Below is a small trained network, with its code and all its weights. Each question gives an input and a target symbol and asks what happens when units are switched off, that is, made to give their printed mean instead of their output.

import numpy as np


def w(rows, s, z=0):
    codes = np.array(rows[::2]) - 128.0
    scale = np.full(codes.shape[1], s)
    scale[-1] = z or s
    return codes * scale


def f(y):
    return y / 2 * (1 + np.tanh(0.7978845608 * (y + 0.044715 * y**3)))


def softmax(a):
    e = np.exp(a - a.max(-1, keepdims=True))
    return e / e.sum(-1, keepdims=True)


def log_softmax(a):
    a = a - a.max(-1, keepdims=True)
    return a - np.log(np.exp(a).sum(-1, keepdims=True))


def net(x, mask):
    ids = ['ΛΞΠΩαβγδεζηφ'.index(c) for c in x.split()]
    T = len(ids)
    res = E[ids] + P[:T]
    r = res
    for j in range(2):
        rows = slice(3 * j, 3 * j + 3)
        q, k, v = (r @ M[0][rows].T for M in (Q, K, V))
        z = softmax(np.where(np.tri(T) > 0, q @ k.T / 3**0.5, -1e9)) @ v
        o = O[0][rows]
        res = res + np.where(mask[j], z, o[:, -1]) @ o[:, :-1]
    y = f(res @ A[0][:, :-1].T + A[0][:, -1])
    res = res + np.where(mask[2:10], y, B[0][:, -1]) @ B[0][:, :-1]
    return log_softmax(res[-1] @ U[:, :-1].T + U[:, -1])


Q, K, V, O, A, B = {}, {}, {}, {}, {}, {}
E = w([
[175,149,120],'Λ',
[155,145,131],'Ξ',
[139,78,220],'Π',
[174,147,99],'Ω',
[75,80,6],'α',
[129,156,121],'β',
[129,126,222],'γ',
[116,154,125],'δ',
[144,144,126],'ε',
[236,100,86],'ζ',
[98,168,135],'η',
[222,69,146],'φ',
],0.019)
P = w([
[254,205,129],'0',
[201,196,144],'1',
[167,192,135],'2',
[154,184,140],'3',
[141,185,138],'4',
[120,179,129],'5',
],0.0083)
Q[0] = w([
[203,78,112],'H1',
[146,113,87],'H1',
[218,153,46],'H1',
[157,136,215],'H2',
[98,71,88],'H2',
[6,100,152],'H2',
],0.013)
K[0] = w([
[135,56,150],'H1',
[168,113,143],'H1',
[248,103,120],'H1',
[157,155,208],'H2',
[145,91,118],'H2',
[68,165,124],'H2',
],0.015)
V[0] = w([
[195,212,115],'H1',
[4,89,110],'H1',
[68,78,38],'H1',
[162,54,49],'H2',
[165,95,130],'H2',
[2,59,34],'H2',
],0.0085)
O[0] = w([
[89,152,154,203],'H1',
[58,95,97,17],'H1',
[72,117,1,58],'H1',
[233,144,119,123],'H2',
[122,117,143,147],'H2',
[198,120,240,7],'H2',
],0.0089,0.013)
A[0] = w([
[140,177,112,1],'N1',
[67,78,99,201],'N2',
[131,211,96,64],'N3',
[104,121,6,13],'N4',
[127,215,49,124],'N5',
[206,40,112,132],'N6',
[191,108,167,100],'N7',
[58,174,154,9],'N8',
],0.012,0.0066)
B[0] = w([
[124,150,58,138],'N1',
[131,180,151,140],'N2',
[102,79,130,213],'N3',
[188,170,255,125],'N4',
[21,46,151,254],'N5',
[141,145,94,178],'N6',
[79,95,124,186],'N7',
[218,173,105,158],'N8',
],0.0099,0.0095)
U = w([
[51,3,194,239],'Λ',
[82,112,132,141],'Ξ',
[105,116,118,43],'Π',
[114,99,113,33],'Ω',
[172,87,136,159],'α',
[115,100,113,1],'β',
[125,145,181,70],'γ',
[120,108,117,22],'δ',
[119,142,78,24],'ε',
[130,39,6,104],'ζ',
[115,96,93,19],'η',
[189,116,63,227],'φ',
],0.011,0.006)

Each question gives the input, a string of symbols that net reads in full, and the target symbol t.
The units are the heads (3 rows each of Q, K, V and O) and the neurons (one row each of A and B). Each row of codes is followed by its name. A weight is (code - 128) times the scale printed after its matrix; where a second scale follows, it is the last column's (O, A, B and U).
mask holds one flag per unit, heads first, then neurons. A switched-off unit (its flag False) gives its mean, the last column of its rows in O or B, instead of its output. The means were averaged over made-up inputs and are rounded, as every weight is.
A unit's drop is (log p(t) with every unit on - log p(t) with that unit switched off) / (log p(t) with every unit on - log p(t) with every unit switched off).
The circuit of an input: a set's keep is (log p(t) with only the set's units on - log p(t) with every unit switched off) / (log p(t) with every unit on - log p(t) with every unit switched off). Starting from all 10 units, units are removed one at a time, each time the one whose removal leaves the highest keep (on an exact tie, the one counted first), for as long as the keep stays at least 0.8.
circuit, biggest first: the units of the circuit, biggest drop first
top k neurons: the k neurons with the biggest drops, biggest first
drop of u: that unit's drop, to one decimal
input γ Λ β, target Λ: circuit, biggest first	N5, H2
input Ω η ζ, target ζ: top 2 neurons	N5, N6
input η α Ξ, target Λ: top 3 neurons	N5, N8, N6
input Λ Π Ξ ε Λ Ω, target Λ: circuit, biggest first	N5, N8
input φ ζ Ω, target Λ: top 4 neurons	N5, N3, N8, N6
input Π Λ δ Λ, target Λ: circuit, biggest first	H2, N5
input ζ δ β, target Λ: top 3 neurons	N5, N3, N8
input Λ Π φ, target φ: top 3 neurons	N5, N6, N3
input η η Ω ε Π α, target α: circuit, biggest first	H2
input δ η ζ, target ζ: top 3 neurons	N5, N6, N7
input ζ α γ ζ Λ Λ, target Λ: top 2 neurons	N5, N3
input η η γ, target γ: top 2 neurons	N5, N8
input Π ζ ε, target Λ: drop of N5	0.9
input ζ Π η Π β γ, target γ: drop of N2	0.1
input φ ε η ζ α, target α: drop of N5	0.2
